Questions about the array below. Counting starts at 0.
1) The entry at row 0, column 0?
2) The entry in the bottom-right corner?
3) The entry in row 1 and column 0?
4) The maximum?
5) The entry directly above -1.12?
6) The entry directly below -2.24?
7) The top-right entry?
8) The entry at row 1, column 2?
2.92 1.34 1.51 -0.56 -0.19 -0.50 -1.77 0.92 2.87 -3.14 -1.04 -1.95 2.16 -0.29
0.07 -0.36 0.09 0.49 -0.65 -1.15 -0.11 -0.64 1.14 -0.17 0.58 0.08 0.70 -0.19
0.90 0.71 0.86 -1.69 -1.51 -1.12 -2.88 -0.50 0.74 -2.05 -1.91 -4.37 3.73 1.25
2.75 1.52 1.38 -1.71 -1.56 -1.10 -2.29 -0.19 2.40 -1.77 -1.50 -2.60 2.63 0.97
0.67 0.42 -1.11 -0.27 -1.83 0.50 -1.01 -2.00 0.53 -1.96 -1.06 -2.24 2.57 1.18
0.42 -0.28 -0.71 -0.69 -2.34 -0.37 -1.03 -1.01 1.12 -1.69 -0.81 -2.91 2.34 1.21
-0.75 0.07 0.21 -0.31 -2.13 -0.01 0.11 -0.88 -0.27 -0.36 -0.22 -1.47 1.95 1.04
1.31 1.80 3.90 -0.57 -2.21 -2.43 -1.16 0.92 5.30 -3.48 -1.39 -0.77 0.83 0.12
-0.32 -0.78 0.17 0.66 -1.26 0.40 1.01 -0.51 -0.28 -1.40 -0.24 -1.31 1.27 -0.14
1.70 0.32 3.06 0.26 -2.34 -3.16 -0.78 0.90 3.25 -3.82 -1.37 -0.55 1.18 1.18
-0.12 0.75 -0.42 -0.66 -2.37 0.00 -1.50 -1.40 0.03 -1.04 -1.48 -1.99 1.73 0.75
2.56 0.18 2.22 0.07 -1.80 -1.38 0.10 1.04 2.97 -3.19 -0.68 -1.15 1.16 -0.17
2.81 0.81 3.07 -0.82 -2.06 -0.78 -0.96 0.77 1.27 -1.50 -2.00 -1.75 2.06 -1.66
1) 2.92
2) -1.66
3) 0.07
4) 5.30
5) -1.15
6) -2.91
7) -0.29
8) 0.09

grid =
6657,5716,3125,2701,3668,3881,4011,2611
4008,5298,7392,7844,5115,6012,2335,6815
7070,3210,4529,2284,3636,7792,3807,4296
3214,5651,5470,4316,6128,5307,3642,6722
8048,5005,4831,5712,8052,8213,6419,7406
5779,4580,3803,5228,4472,5352,6927,3917
3200,3810,3680,6450,2690,6444,7375,2450
2382,3212,3159,4159,7984,3206,7288,4127
7743,2608,3924,8038,3811,6251,3644,5477
5074,4629,3016,5263,3413,3066,6840,2480
3347,6527,3312,6747,8143,7098,2483,5847
4127,6029,2753,5103,3877,5572,4279,5850
5778,6162,7694,5273,4928,6177,3409,2352
3050,4175,5755,5048,7842,5886,3695,5986
3565,2663,2620,7722,4666,5658,7238,6445
4716,2892,5998,5833,5051,6775,3673,8101
The smallest entry in the first column: 2382
The bottom entry of the column that holds the smallest entry is 5833
Give the smallest entry in the last column.
Answer: 2352
The entry just left of 6445 -> 7238
Give the entry in the top-left corner.
Answer: 6657
Give the entry just left of 6251.
Answer: 3811
The entry directly above 6162: 6029
Give the last entry, reading row by row.
Answer: 8101
Give the first entry of the smallest entry's row.
Answer: 7070
Give the entry just left of 8038.
Answer: 3924
Give the entry just left of 2608.
Answer: 7743
Give the entry just left of 5103.
Answer: 2753
The top entry of the column that holds the smallest entry: 2701
Give the bottom-left entry.
Answer: 4716
Give the 5th entry in reading order.
Answer: 3668
Give the 2nd entry on the main diagonal.
Answer: 5298
The 3rd entry, reading row by row -> 3125
The entry directly below 6251 -> 3066
Give the entry directly below 7375.
Answer: 7288
Give the entry directly below the largest entry.
Answer: 5352
The second-last entry, reading row by row: 3673
Give the third entry on the main diagonal.
Answer: 4529
Give the entry in the top-right corner.
Answer: 2611
Give the bottom entry of the column that holds the largest entry.
Answer: 6775
Give the entry directly below the smallest entry.
Answer: 4316
The entry directly above the largest entry -> 5307
Give the 3rd entry on the diagonal from the top-right corner.
Answer: 7792
The entry just right of 2620 is 7722
The entry just right of 6444 is 7375
Give the entry directly below 4011.
Answer: 2335

Questions about the array below.
1) Report the 2nd-last entry, reading row by row.
2) Report the largest entry.
3) Report the smallest entry.
4) Report the entry directly above the smallest entry.
5) Report the top entry of the column that holds the smallest entry.
6) Report the entry just left of 218.
7) Report the largest entry in the last column.
8) Report the 3rd entry on the diagonal from the top-right corner.
133,130,188,130,41,179,210,129,91
147,77,175,107,55,115,207,146,78
138,55,38,149,140,203,111,138,131
212,87,102,150,176,132,186,108,218
152,116,163,198,238,150,125,110,200
172,131,100,205,158,244,145,124,164
175,85,75,147,160,105,91,203,64
104,92,246,125,112,107,195,105,129
91,87,100,161,179,155,49,170,74
129,63,104,171,117,200,117,173,53
175,31,90,182,188,173,139,137,150
82,175,231,125,167,94,136,90,185
116,108,184,222,172,223,124,136,106
173,170,185,230,197,189,137,143,141
139,87,142,111,75,172,222,81,184
1) 81
2) 246
3) 31
4) 63
5) 130
6) 108
7) 218
8) 111

Read these off the row that follows.
1) What is the third entry from the end?
2) What is the second entry?
20	10	-30	-15	1	24	46
1) 1
2) 10

m =
[[-1.10  0.87 -0.96  0.63 -2.13 -2.77  0.49  0.56 -3.24 -0.59 -1.10  1.07]
 [ 1.12 -1.04  0.77 -0.65  2.17  2.84 -0.44 -0.43  3.41  0.45  1.02 -1.07]
 [-1.00 -0.30 -1.77  0.88 -1.58 -2.38  0.90  1.43 -2.16 -1.19 -1.45  0.95]
 [ 1.29 -2.22 -0.08 -0.35  2.79  3.32 -0.06  0.50  4.60 -0.23  0.65 -1.20]
 [ 0.38 -2.49 -1.56  0.38  1.49  1.40  0.67  1.61  2.82 -1.27 -0.56 -0.43]
 [ 1.00  0.21  1.74 -0.88  1.59  2.37 -0.87 -1.35  2.25  1.16  1.44 -0.96]
 [ 0.17  2.54  2.56 -0.90 -0.45  0.09 -1.22 -2.41 -1.38  2.02  1.41
  -0.20]]
What is the entry just right of the smallest entry?
A: -0.59
What is the entry just left of -2.49?
A: 0.38
The 1st entry in reading order: -1.10
The entry just left of the smallest entry is 0.56
The entry just left of 2.25 is -1.35
What is the largest entry?
A: 4.60
What is the entry just left of 1.07?
A: -1.10
What is the minimum?
A: -3.24
The 3rd largest entry: 3.32
What is the third smallest entry?
A: -2.49
The entry just left of 0.77 -> -1.04
The 3rd entry in reading order -> -0.96
What is the second smallest entry?
A: -2.77
What is the entry just right of the largest entry?
A: -0.23
What is the entry just right of -2.41?
A: -1.38
What is the entry just right of -1.45?
A: 0.95
What is the entry just left of -1.20?
A: 0.65
